[161 119 100  84 153 137 117 129 134 124 151 120 192 100 101 147 119  93
  89 131 153 166 120 103  87 158 140 149 125 109 108 137 115 144 101 147
 163 148 117  77 192 132 172  70 152 112] -> tuz
[134 133 124 165 113 172 111 112 125 119 147 133 187 108 114 148 121 100
 104 142 133 155 117 105  93 145 131 136 125 105 116 135 125 146 100 135
 149 147 139 101 181 123 147  83 142 117] -> Fafus
[138 118 169 125 181 116 125 130 133 124 151 119 192 101 103 146 120  93
  89 130 153 165 121 104  87 159 141 149 125 110 107 138 117 144 102 148
 162 147 117  77 191 131 173  71 153 112] -> Vago
[113 151 122 175 104 177 110 143  93 104 170  39 229  66  52 157 115 100
 114  95 141 197  95 134  77 204 172 155 120 148 118 205  90 140  91 176
 173 150 107  83 210 130 213  78 197 121] -> Tagu
[141 138 118 169 125 184 116 125 130 124 148 121 192 102 104 150 113  96
  94 134 144 161 120 100  84 153 137 145 126 109 112 138 118 142  99 145
 160 149 118  81 193 124 167  73 151 111] -> mapas
[133 133 123 164 115 170 112 112 124 120 146 132 185 109 113 148 120 102
 104 140 133 155 117 106  93 144 131 136 125 105 117 136 124 144 101 136
 149 147 136 101 180 123 147  84 142 118] -> kek
[144 140 121 166 128 193 117 130 134 124 151 120 191 100 101 147 119  93
  89 131 153 166 120 104  86 158 140 149 125 110 108 137 116 144 102 147
 163 148 117  76 192 132 173  68 152 111] -> lil
which: [163 148 117  77 192 132 172  70]  tuz
which: [134 133 124 165 113 172 111 112 125 119 147 133 187 108 114 148 121 100
 104 142 133 155 117 105  93 145 131 136 125 105 116 135 125 146 100 135
 149 147 139 101 181 123 147  83 142 117]  Fafus
which: [161 120 100  84 153 137]  mapas
which: [138 118 169 125 184 116 125 130]  mapas
which: [120 102]  kek

[178 140  31 109] = bopi
[198 169  16 138] = tage
[169 198  14 151] = rakit
[169  14 198 137] = fosi
[183 147  31 111] = delun
[160 191  39 154] = Nogad
[165 183  41 148] = sif
which: [169 198  14]  rakit
chg fosi: [169  14 199 137]  2, [198]
which: [ 41 148]  sif
which: [169 198]  rakit
which: [198 169]  tage
which: [169  14 198]  fosi
chg Nogad: [160 191  39 155]  3, [154]

[163 124 115 147 117  90 184  44 131 191 180 160 152  89 157  93 138 106
 101  99 103  84 146 113 154 149 155 124 153 169 124 131 178 115 112  98
 114 175  21 121 132  80 152  49 144 148  71 130 159 166] = dasez
[109 110 168 136 138  80 154  47  81 129 127 175 159 128  93 103  98  90
 116 140 158  82 175  90 157  90 109  63 127 128 124 175 202 127 166 132
  92 176  23 125 170 130 110  52  58 143 104 109 136 156] = Sobe
[ 93 136  57 102 127  89 113 149  79 135 100  59 159 124 154 124 124 124
 131 151 127 129  88 144 165 115  97  70 123 123 108 150 163 142 164 180
 148 114 139 186 107 157 188 131  72 100 161 109 126 113] = vedat
[123 106  83 139 120 114 168 148  91  96 161 138 107 105 104  92 150 139
 158 136  98 136 146  90 179  88 127 140 113 151 142 167 110 161 158 138
 131 140 120 146 131 135 138  84  64  99 142 160 117 135] = rovas
[139 142 170 112 145 111 190 103 122 134  82  86  85 179  49  89 119 147
 163 127 146 175 152 108  94 157 118 138 149 158 169  97 154 103 146 163
  80 170 100 186 188 157 131 139 107  72  62 135 187 131] = mam
[117 108  58 159 116  79 123 143 162 189 124 146 138 106 140 160 140  96
  98 126 154 103  87 130 104  66 141  91 131 148 102  99  90 109 138 125
 106 144 127 168 128  87 146 104 137 112 151 152 125 138] = Fazo
chg vedat: [ 93 136  57 102 127  89 113 149  79 135 100  59 159 124 154 124 124 124
 131 151 127 129  88 144 165 115  97  70 123 123 108 150 164 142 164 180
 148 114 139 186 107 157 188 131  72 100 161 109 126 113]  32, [163]
which: [154 124 124]  vedat
chg dasez: [163 124 115 147 117  90 184  44 131 191 180 160 152  89 157  93 138 106
 101  99 103  84 145 113 154 149 155 124 153 169 124 131 178 115 112  98
 114 175  21 121 132  80 152  49 144 148  71 130 159 166]  22, [146]
chg mam: [139 142 170 112 145 111 190 103 122 134  82  86  85 179  49  89 119 147
 163 127 146 175 152 108  94 157 118 138 149 158 169  97 154 103 146 163
  80 170 100 186 188 157 131 139 107  72  62 135 188 131]  48, [187]
which: [125 106]  Fazo
which: [100 186 188 157 131 139 107  72]  mam

